Below are the code and all the weights of a small trained network. Each question names an input and a class and asks about switching units off, where a switched-off unit gives its printed mean instead of its output.

import numpy as np


def w(rows, s, z=0):
    codes = np.array(rows[::2]) - 128.0
    scale = np.full(codes.shape[1], s)
    scale[-1] = z or s
    return codes * scale


def norm(h):
    return h / np.sqrt((h * h).mean(-1, keepdims=True) + 1e-5)


def f(y):
    return y / 2 * (1 + np.tanh(0.7978845608 * (y + 0.044715 * y**3)))


def log_softmax(a):
    a = a - a.max(-1, keepdims=True)
    return a - np.log(np.exp(a).sum(-1, keepdims=True))


def net(x, mask):
    res = np.array(x, float).reshape(1, 4) / 4 @ E
    u = 0
    for l in range(4):
        y = f(norm(res) @ A[l][:, :-1].T + A[l][:, -1])
        res = res + np.where(mask[u : u + 10], y, B[l][:, -1]) @ B[l][:, :-1]
        u += 10
    return log_softmax(norm(res)[-1] @ U[:, :-1].T + U[:, -1])


A, B = {}, {}
E = w([
[133,124,76,119,47,132,135,132,43,131,136],'x0',
[126,126,68,91,198,130,124,73,95,126,124],'x1',
[136,121,174,120,65,112,136,3,161,112,101],'x2',
[124,125,207,180,161,121,128,107,53,123,138],'x3',
],0.0059)
A[0] = w([
[132,130,206,148,41,125,133,140,175,129,125,4],'0.n0',
[125,127,175,135,170,134,126,116,195,128,120,9],'0.n1',
[131,127,104,121,154,124,132,55,114,129,126,71],'0.n2',
[126,128,174,126,70,123,128,1,163,129,126,13],'0.n3',
[129,130,96,111,168,127,130,42,126,127,124,50],'0.n4',
[130,127,227,154,135,123,128,70,65,125,125,23],'0.n5',
[132,127,81,107,72,123,127,94,222,127,121,47],'0.n6',
[128,126,109,123,31,130,129,78,69,124,124,47],'0.n7',
[130,126,168,126,158,126,129,74,202,123,128,69],'0.n8',
[122,130,141,135,163,122,125,190,122,133,135,89],'0.n9',
],0.023,0.0027)
B[0] = w([
[40,55,192,89,91,160,8,157,39,99,147,208],'0.n0',
[169,172,134,133,132,31,159,119,64,155,188,179],'0.n1',
[73,90,173,96,114,152,71,189,91,111,134,176],'0.n2',
[228,95,70,162,109,169,186,210,164,44,6,251],'0.n3',
[58,73,170,110,81,154,37,118,55,109,146,188],'0.n4',
[65,152,51,82,162,190,148,48,225,162,201,209],'0.n5',
[69,144,52,108,176,201,151,46,218,162,193,207],'0.n6',
[190,208,198,162,149,16,158,116,73,219,141,209],'0.n7',
[169,204,198,156,140,52,147,115,90,219,103,196],'0.n8',
[186,124,128,135,102,183,145,143,131,128,27,171],'0.n9',
],0.016,0.026)
A[1] = w([
[150,157,133,179,131,41,157,132,126,165,187,38],'1.n0',
[189,96,97,156,94,128,167,167,186,37,83,4],'1.n1',
[73,122,72,117,136,166,152,103,167,120,178,72],'1.n2',
[163,149,146,118,134,66,128,107,109,121,137,93],'1.n3',
[148,135,145,174,133,2,168,129,118,125,167,39],'1.n4',
[166,114,91,145,116,113,161,149,131,78,85,34],'1.n5',
[56,61,166,124,114,103,63,158,106,37,156,35],'1.n6',
[97,126,72,118,159,138,162,82,229,89,196,54],'1.n7',
[103,71,145,122,89,133,81,164,105,83,147,91],'1.n8',
[96,128,127,142,166,100,145,132,147,119,144,111],'1.n9',
],0.019,0.0023)
B[1] = w([
[166,175,154,123,93,7,121,172,71,136,136,211],'1.n0',
[217,57,80,255,107,164,143,143,106,47,36,251],'1.n1',
[162,252,104,92,206,115,172,87,178,31,153,209],'1.n2',
[156,139,132,121,148,71,152,149,156,222,121,182],'1.n3',
[171,205,183,119,156,27,174,101,54,171,146,193],'1.n4',
[156,83,117,186,121,206,142,156,213,95,79,219],'1.n5',
[31,81,179,77,13,214,4,172,84,126,141,201],'1.n6',
[48,89,44,128,198,206,133,26,214,156,228,198],'1.n7',
[47,110,186,55,116,129,61,165,87,130,201,196],'1.n8',
[156,72,126,62,183,169,120,100,125,125,27,129],'1.n9',
],0.013,0.012)
A[2] = w([
[109,86,124,167,125,48,148,112,167,94,145,54],'2.n0',
[67,113,85,160,52,24,139,124,151,69,148,91],'2.n1',
[77,89,75,142,137,66,146,96,195,94,167,85],'2.n2',
[80,119,152,113,126,51,170,138,212,101,89,76],'2.n3',
[97,77,154,97,136,21,156,145,204,43,118,107],'2.n4',
[117,89,111,164,136,91,141,119,158,71,151,86],'2.n5',
[99,45,103,168,136,49,124,84,177,66,130,99],'2.n6',
[95,69,80,113,125,5,160,132,185,84,98,4],'2.n7',
[128,123,136,124,119,45,140,124,168,58,103,91],'2.n8',
[124,34,156,165,166,43,111,116,184,75,158,109],'2.n9',
],0.023,0.0029)
B[2] = w([
[178,142,141,101,114,193,93,114,71,139,143,115],'2.n0',
[132,169,129,81,170,158,126,84,120,137,119,116],'2.n1',
[127,142,100,119,155,165,73,27,167,124,167,253],'2.n2',
[118,161,182,93,156,210,111,158,97,213,39,115],'2.n3',
[173,106,136,12,202,116,151,181,107,10,123,112],'2.n4',
[154,212,171,66,159,199,113,151,61,173,96,179],'2.n5',
[143,125,145,98,147,164,96,169,80,121,126,170],'2.n6',
[170,101,106,71,114,79,172,69,123,212,115,112],'2.n7',
[133,135,157,80,149,171,63,109,82,111,129,147],'2.n8',
[135,68,190,181,202,155,118,130,103,171,248,111],'2.n9',
],0.016,0.0051)
A[3] = w([
[83,104,109,117,132,68,177,163,185,94,115,91],'3.n0',
[58,98,168,86,133,33,58,66,142,76,199,95],'3.n1',
[110,95,104,97,102,12,173,126,200,111,178,4],'3.n2',
[82,136,76,135,124,115,143,70,205,70,196,59],'3.n3',
[119,72,136,123,136,112,165,113,134,123,115,85],'3.n4',
[144,106,134,135,93,80,138,135,180,62,115,105],'3.n5',
[90,83,177,161,126,22,179,81,174,3,114,100],'3.n6',
[78,81,151,134,136,34,217,131,214,50,118,88],'3.n7',
[55,32,106,125,82,95,66,151,223,80,183,54],'3.n8',
[49,43,84,172,114,27,154,50,150,68,88,64],'3.n9',
],0.016,0.0027)
B[3] = w([
[141,167,151,162,107,228,119,115,96,190,129,114],'3.n0',
[138,87,109,134,126,120,149,150,164,76,90,255],'3.n1',
[142,137,146,157,93,167,132,121,103,150,127,145],'3.n2',
[109,137,111,126,156,159,147,123,159,165,147,231],'3.n3',
[143,179,179,118,120,252,165,139,110,229,72,121],'3.n4',
[161,130,113,113,126,174,125,100,93,127,112,163],'3.n5',
[131,136,136,142,131,143,101,132,125,123,153,117],'3.n6',
[78,194,129,141,127,174,172,146,94,157,81,117],'3.n7',
[151,148,171,158,130,108,126,132,88,146,135,207],'3.n8',
[129,147,129,147,152,151,117,126,63,161,150,119],'3.n9',
],0.029,0.0089)
U = w([
[193,88,94,188,114,162,152,156,147,91,49,33],'0',
[164,173,156,134,132,2,158,130,91,183,146,253],'1',
[82,148,78,96,193,167,143,68,206,121,183,33],'2',
[53,73,174,96,81,141,48,169,86,99,150,212],'3',
],0.012,0.00042)

Each question gives the input, the list of numbers given to net, and the class t.
The units are the neurons (one row each of A and B). Each row of codes is followed by its name. A weight is (code - 128) times the scale printed after its matrix; where a second scale follows, it is the last column's (A, B and U).
mask holds one flag per neuron, layer by layer. A switched-off neuron (its flag False) gives its mean, the last column of its row in B, instead of its output. The means were averaged over made-up inputs and are rounded, as every weight is.
A unit's drop is (log p(t) with every unit on - log p(t) with that unit switched off) / (log p(t) with every unit on - log p(t) with every unit switched off).
The circuit of an input: a set's keep is (log p(t) with only the set's units on - log p(t) with every unit switched off) / (log p(t) with every unit on - log p(t) with every unit switched off). Starting from the 12 units with the biggest drops (on a tie, the unit counted first), units are removed one at a time, each time the one whose removal leaves the highest keep (on an exact tie, the one counted first), for as long as the keep stays at least 0.8.
units of the circuit, in order: the units of the circuit, biggest drop first
top k neurons: the k neurons with the biggest drops, biggest first
top k neurons in layer l: the k neurons of layer l with the biggest drops, biggest first
drop of u: that unit's drop, to one decimal
input [-5,-8,-1,-1], class 3: top neuron : [0.n0]
input [0,6,-1,-7], class 2: top 2 neurons : [0.n6 0.n0]
input [1,-6,-2,-5], class 3: top 2 neurons : [0.n0 0.n5]
input [0,6,0,-7], class 2: top 2 neurons in layer 0 : [0.n6 0.n0]
input [-8,1,-6,-8], class 1: top 3 neurons : [0.n3 0.n5 0.n1]
input [-8,6,-4,-2], class 1: top 2 neurons : [0.n3 0.n0]
input [-6,-7,4,5], class 3: top 2 neurons : [0.n0 0.n6]
input [8,7,-3,-4], class 1: top 2 neurons : [0.n0 0.n3]
input [-7,4,5,7], class 1: top 4 neurons in layer 0 : [0.n8 0.n1 0.n6 0.n0]
input [-5,0,2,-6], class 2: top 2 neurons : [0.n6 0.n7]
input [5,-7,-6,8], class 2: top 3 neurons : [0.n3 0.n4 0.n5]
input [1,-8,2,-7], class 3: top 4 neurons : [0.n0 0.n5 1.n6 1.n8]
input [7,-8,-4,7], class 3: top 4 neurons : [0.n6 0.n3 0.n1 0.n8]
input [-2,-8,5,-2], class 3: units of the circuit, in order : [0.n0]
input [-4,3,3,-2], class 1: top 2 neurons : [0.n8 0.n1]
input [-1,2,-4,-5], class 2: top 3 neurons : [0.n3 0.n7 0.n0]
input [6,5,-2,-4], class 1: top 2 neurons : [0.n0 0.n3]
input [-6,-8,5,-2], class 3: top 2 neurons in layer 0 : [0.n0 0.n7]
input [-8,-7,-7,7], class 1: top 2 neurons in layer 1 : [1.n1 1.n5]
input [3,-8,4,-8], class 2: units of the circuit, in order : [0.n6]
input [-3,3,3,-6], class 2: drop of 0.n6 : 3.2
input [4,-2,1,2], class 1: drop of 0.n7 : 1.4
input [8,5,-1,-3], class 1: drop of 0.n7 : 0.4
input [3,-6,-1,-7], class 2: drop of 0.n6 : 1.6
